Here is a tiny trained network, its code and every weight. The questions are about switching its units off for an input and a class, where a switched-off unit gives its printed mean instead of its output.

import numpy as np


def w(rows, s, z=0):
    codes = np.array(rows[::2]) - 128.0
    scale = np.full(codes.shape[1], s)
    scale[-1] = z or s
    return codes * scale


def f(y):
    return y / 2 * (1 + np.tanh(0.7978845608 * (y + 0.044715 * y**3)))


def log_softmax(a):
    a = a - a.max(-1, keepdims=True)
    return a - np.log(np.exp(a).sum(-1, keepdims=True))


def net(x, mask):
    res = np.array(x, float).reshape(1, 6) / 4 @ E
    y = f(res @ A[0][:, :-1].T + A[0][:, -1])
    res = res + np.where(mask, y, B[0][:, -1]) @ B[0][:, :-1]
    return log_softmax(res[-1] @ U[:, :-1].T + U[:, -1])


A, B = {}, {}
E = w([
[155,95,9,89,153],'x0',
[76,235,86,121,103],'x1',
[90,43,132,84,90],'x2',
[64,77,119,161,166],'x3',
[89,135,73,99,47],'x4',
[160,112,106,227,127],'x5',
],0.011)
A[0] = w([
[135,77,109,148,94,114],'n1',
[103,156,57,99,141,110],'n2',
[36,145,110,245,114,84],'n3',
[182,185,117,180,113,104],'n4',
[151,115,230,163,192,123],'n5',
[92,191,146,56,51,112],'n6',
[163,163,221,150,141,142],'n7',
[192,127,110,125,89,107],'n8',
[180,173,104,154,137,57],'n9',
[174,194,91,152,126,106],'n10',
[95,156,78,48,190,112],'n11',
[81,197,104,91,13,95],'n12',
[124,13,153,140,146,255],'n13',
],0.011,0.0068)
B[0] = w([
[173,112,137,78,117,155],'n1',
[134,189,119,94,165,177],'n2',
[8,113,126,103,109,189],'n3',
[174,139,108,221,156,184],'n4',
[169,188,182,128,58,212],'n5',
[150,134,145,102,47,210],'n6',
[145,189,141,98,124,205],'n7',
[154,87,124,115,124,147],'n8',
[140,118,85,178,129,157],'n9',
[152,135,62,150,173,186],'n10',
[92,171,147,92,132,184],'n11',
[163,192,110,101,48,224],'n12',
[144,102,102,98,35,249],'n13',
],0.011,0.012)
U = w([
[121,64,183,116,205,2],'0',
[91,152,94,51,211,160],'1',
[95,179,74,160,199,97],'2',
[143,215,150,96,93,155],'3',
[129,10,98,82,90,209],'4',
[223,134,87,170,220,99],'5',
[127,90,141,126,201,24],'6',
[61,112,197,187,160,144],'7',
],0.012,0.0077)

Each question gives the input, the list of numbers given to net, and the class t.
The units are the neurons (one row each of A and B). Each row of codes is followed by its name. A weight is (code - 128) times the scale printed after its matrix; where a second scale follows, it is the last column's (A, B and U).
mask holds one flag per neuron, in row order. A switched-off neuron (its flag False) gives its mean, the last column of its row in B, instead of its output. The means were averaged over made-up inputs and are rounded, as every weight is.
A unit's drop is (log p(t) with every unit on - log p(t) with that unit switched off) / (log p(t) with every unit on - log p(t) with every unit switched off).
The circuit of an input: a set's keep is (log p(t) with only the set's units on - log p(t) with every unit switched off) / (log p(t) with every unit on - log p(t) with every unit switched off). Starting from the 12 units with the biggest drops (on a tie, the unit counted first), units are removed one at a time, each time the one whose removal leaves the highest keep (on an exact tie, the one counted first), for as long as the keep stays at least 0.8.
circuit, biggest first: the units of the circuit, biggest drop first
most important unit: the unit with the biggest drop
top k neurons: the k neurons with the biggest drops, biggest first
drop when u is switched off: that unit's drop, to one decimal
input [8,8,-8,-2,4,5], class 5: top 2 neurons -> (n4; n10)
input [2,-1,-4,3,8,5], class 4: most important unit -> n7
input [1,-5,-1,-1,-2,2], class 4: circuit, biggest first -> (n12; n13)
input [8,-2,3,-1,-4,-8], class 1: circuit, biggest first -> (n11; n5)
input [-3,-3,-5,4,2,5], class 7: circuit, biggest first -> (n12; n3)
input [8,-7,-5,1,7,-3], class 1: circuit, biggest first -> (n2; n6)
input [2,3,0,8,-2,0], class 1: circuit, biggest first -> (n6; n5)
input [1,-4,-4,6,7,-7], class 4: top 3 neurons -> (n5; n7; n12)
input [-3,-3,7,-1,-3,-3], class 4: top 2 neurons -> (n13; n12)
input [6,-1,3,3,2,-5], class 1: top 2 neurons -> (n11; n2)
input [8,4,0,4,7,3], class 1: top 2 neurons -> (n5; n13)
input [-4,-3,-5,2,3,4], class 7: drop when n5 is switched off -> -0.1
input [1,7,-5,-3,3,7], class 2: drop when n3 is switched off -> 0.3
input [-6,5,-8,-2,-3,8], class 2: drop when n4 is switched off -> 0.1
input [-2,-8,-7,-7,1,-1], class 5: drop when n4 is switched off -> 0.3
input [1,0,-7,4,7,4], class 2: top neuron -> (n3)
